Below are the code and all the weights of a small trained network. Each question names an input and a class and asks about switching units off, where a switched-off unit gives its printed mean instead of its output.

import numpy as np


def w(rows, s, z=0):
    codes = np.array(rows[::2]) - 128.0
    scale = np.full(codes.shape[1], s)
    scale[-1] = z or s
    return codes * scale


def norm(h):
    return h / np.sqrt((h * h).mean(-1, keepdims=True) + 1e-5)


def f(y):
    return y / 2 * (1 + np.tanh(0.7978845608 * (y + 0.044715 * y**3)))


def log_softmax(a):
    a = a - a.max(-1, keepdims=True)
    return a - np.log(np.exp(a).sum(-1, keepdims=True))


def net(x, mask):
    res = np.array(x, float).reshape(1, 3) / 4 @ E
    u = 0
    for l in range(2):
        y = f(norm(res) @ A[l][:, :-1].T + A[l][:, -1])
        res = res + np.where(mask[u : u + 10], y, B[l][:, -1]) @ B[l][:, :-1]
        u += 10
    return log_softmax(norm(res)[-1] @ U[:, :-1].T + U[:, -1])


A, B = {}, {}
E = w([
[102,196,146,67,235,148,169,254,163,183],'x0',
[10,93,157,25,115,206,105,116,122,114],'x1',
[82,83,159,112,127,64,207,138,82,79],'x2',
],0.00081)
A[0] = w([
[237,136,120,221,120,77,139,105,142,124,35],'0.n1',
[110,115,144,118,148,63,195,146,79,110,115],'0.n2',
[254,150,92,250,122,81,118,123,155,154,44],'0.n3',
[157,173,40,142,153,173,87,153,198,177,51],'0.n4',
[236,86,131,231,88,62,166,91,93,91,1],'0.n5',
[151,83,37,194,41,154,72,53,92,75,109],'0.n6',
[83,153,171,66,168,211,107,168,196,188,72],'0.n7',
[74,101,225,66,142,164,125,138,150,156,61],'0.n8',
[142,220,101,106,231,127,156,233,156,191,113],'0.n9',
[156,170,156,148,173,47,198,191,93,144,71],'0.n10',
],0.0021,0.0018)
B[0] = w([
[117,166,39,160,109,167,109,157,66,100,177],'0.n1',
[105,125,128,148,130,60,182,139,151,126,147],'0.n2',
[74,153,36,178,72,102,135,136,2,31,226],'0.n3',
[125,124,185,89,100,140,124,149,31,90,148],'0.n4',
[126,210,72,85,158,243,55,193,121,149,185],'0.n5',
[176,138,182,129,110,97,103,108,224,246,240],'0.n6',
[160,247,85,75,152,151,11,133,72,127,170],'0.n7',
[120,196,46,187,102,101,95,125,74,107,130],'0.n8',
[235,119,214,117,139,135,115,123,237,200,250],'0.n9',
[161,76,96,144,146,98,172,98,196,131,161],'0.n10',
],0.0016)
A[1] = w([
[84,169,105,102,182,138,184,244,64,93,29],'1.n1',
[160,183,96,138,128,188,68,145,179,185,61],'1.n2',
[69,109,114,100,74,220,71,86,105,120,83],'1.n3',
[81,60,118,144,102,80,184,94,87,72,101],'1.n4',
[133,147,107,113,140,127,114,135,99,83,64],'1.n5',
[66,122,172,81,155,105,141,125,164,144,151],'1.n6',
[192,157,90,240,132,91,138,145,154,143,117],'1.n7',
[168,108,170,146,104,153,109,107,73,82,108],'1.n8',
[77,161,1,102,116,198,75,121,52,97,2],'1.n9',
[183,147,8,212,101,134,114,128,57,93,81],'1.n10',
],0.0031,0.00087)
B[1] = w([
[175,78,132,155,58,87,76,3,164,168,154],'1.n1',
[79,104,158,144,63,163,134,149,61,98,203],'1.n2',
[189,100,58,198,167,65,175,123,205,115,185],'1.n3',
[135,179,173,156,103,247,110,237,82,134,156],'1.n4',
[146,138,162,61,131,106,127,116,97,151,120],'1.n5',
[101,164,66,165,97,96,122,123,35,113,161],'1.n6',
[41,111,77,85,145,67,170,114,146,106,216],'1.n7',
[141,171,140,75,166,139,98,148,206,198,136],'1.n8',
[148,133,52,98,227,112,207,156,78,42,181],'1.n9',
[34,230,62,109,38,63,48,166,165,239,252],'1.n10',
],0.002,0.0024)
U = w([
[140,78,79,177,170,163,146,100,176,84,1],'0',
[61,225,1,159,55,62,84,177,151,195,191],'1',
[68,93,195,195,78,205,192,201,50,85,149],'2',
[141,140,30,87,217,150,124,97,76,46,137],'3',
[177,114,159,136,202,37,236,177,212,174,145],'4',
[171,56,145,197,58,164,69,29,224,164,142],'5',
[189,205,206,58,175,217,38,186,125,177,153],'6',
[60,118,170,77,129,58,122,36,63,147,67],'7',
],0.0084,0.0029)

Each question gives the input, the list of numbers given to net, and the class t.
The units are the neurons (one row each of A and B). Each row of codes is followed by its name. A weight is (code - 128) times the scale printed after its matrix; where a second scale follows, it is the last column's (A, B and U).
mask holds one flag per neuron, layer by layer. A switched-off neuron (its flag False) gives its mean, the last column of its row in B, instead of its output. The means were averaged over made-up inputs and are rounded, as every weight is.
A unit's drop is (log p(t) with every unit on - log p(t) with that unit switched off) / (log p(t) with every unit on - log p(t) with every unit switched off).
The circuit of an input: a set's keep is (log p(t) with only the set's units on - log p(t) with every unit switched off) / (log p(t) with every unit on - log p(t) with every unit switched off). Starting from the 12 units with the biggest drops (on a tie, the unit counted first), units are removed one at a time, each time the one whose removal leaves the highest keep (on an exact tie, the one counted first), for as long as the keep stays at least 0.8.
circuit, biggest first: the units of the circuit, biggest drop first
most important unit: the unit with the biggest drop
top k neurons: the k neurons with the biggest drops, biggest first
k most important neurons of layer l: the k neurons of layer l with the biggest drops, biggest first
input [6,3,3], class 6: most important unit : 0.n9
input [0,6,-6], class 3: circuit, biggest first : [1.n9 1.n10]
input [8,8,6], class 7: circuit, biggest first : [1.n1 1.n10 0.n8]
input [-3,7,5], class 2: top 3 neurons : [1.n4 1.n10 0.n5]
input [1,1,2], class 2: 2 most important neurons of layer 0 : [0.n5 0.n6]
input [-2,0,-2], class 5: circuit, biggest first : [0.n6 1.n10]
input [-7,7,5], class 2: top 3 neurons : [1.n4 0.n9 1.n1]
input [-2,6,3], class 2: circuit, biggest first : [1.n4 1.n10]
input [4,-3,-3], class 6: circuit, biggest first : [0.n9 1.n3]
input [5,8,3], class 3: circuit, biggest first : [1.n10 0.n8 1.n9]
input [-1,5,-5], class 3: circuit, biggest first : [1.n10 1.n9]
input [6,3,4], class 7: 2 most important neurons of layer 0 : [0.n6 0.n5]
input [7,-6,-8], class 6: top 4 neurons : [0.n9 1.n3 1.n10 0.n4]
input [1,-2,6], class 2: 3 most important neurons of layer 0 : [0.n6 0.n9 0.n7]
input [5,-3,-2], class 4: top 2 neurons : [0.n5 0.n9]
input [-6,2,6], class 2: circuit, biggest first : [1.n4]
input [-1,0,3], class 2: top 2 neurons : [1.n10 0.n9]
input [1,2,8], class 2: top 2 neurons : [1.n4 1.n10]
input [2,-1,5], class 4: 2 most important neurons of layer 1 : [1.n2 1.n10]
input [2,8,6], class 3: 4 most important neurons of layer 1 : [1.n10 1.n2 1.n9 1.n3]
input [-5,5,5], class 2: top 2 neurons : [1.n4 0.n9]
input [8,-2,0], class 4: circuit, biggest first : [1.n10]
input [-4,8,-4], class 0: 2 most important neurons of layer 0 : [0.n9 0.n8]
input [7,5,4], class 7: 2 most important neurons of layer 1 : [1.n1 1.n4]
input [2,6,-4], class 3: top 3 neurons : [1.n9 0.n6 1.n10]
input [-4,5,-3], class 5: 2 most important neurons of layer 0 : [0.n6 0.n3]
input [-2,1,-1], class 5: circuit, biggest first : [1.n10 0.n6]
input [8,-2,2], class 4: top neuron : [0.n5]
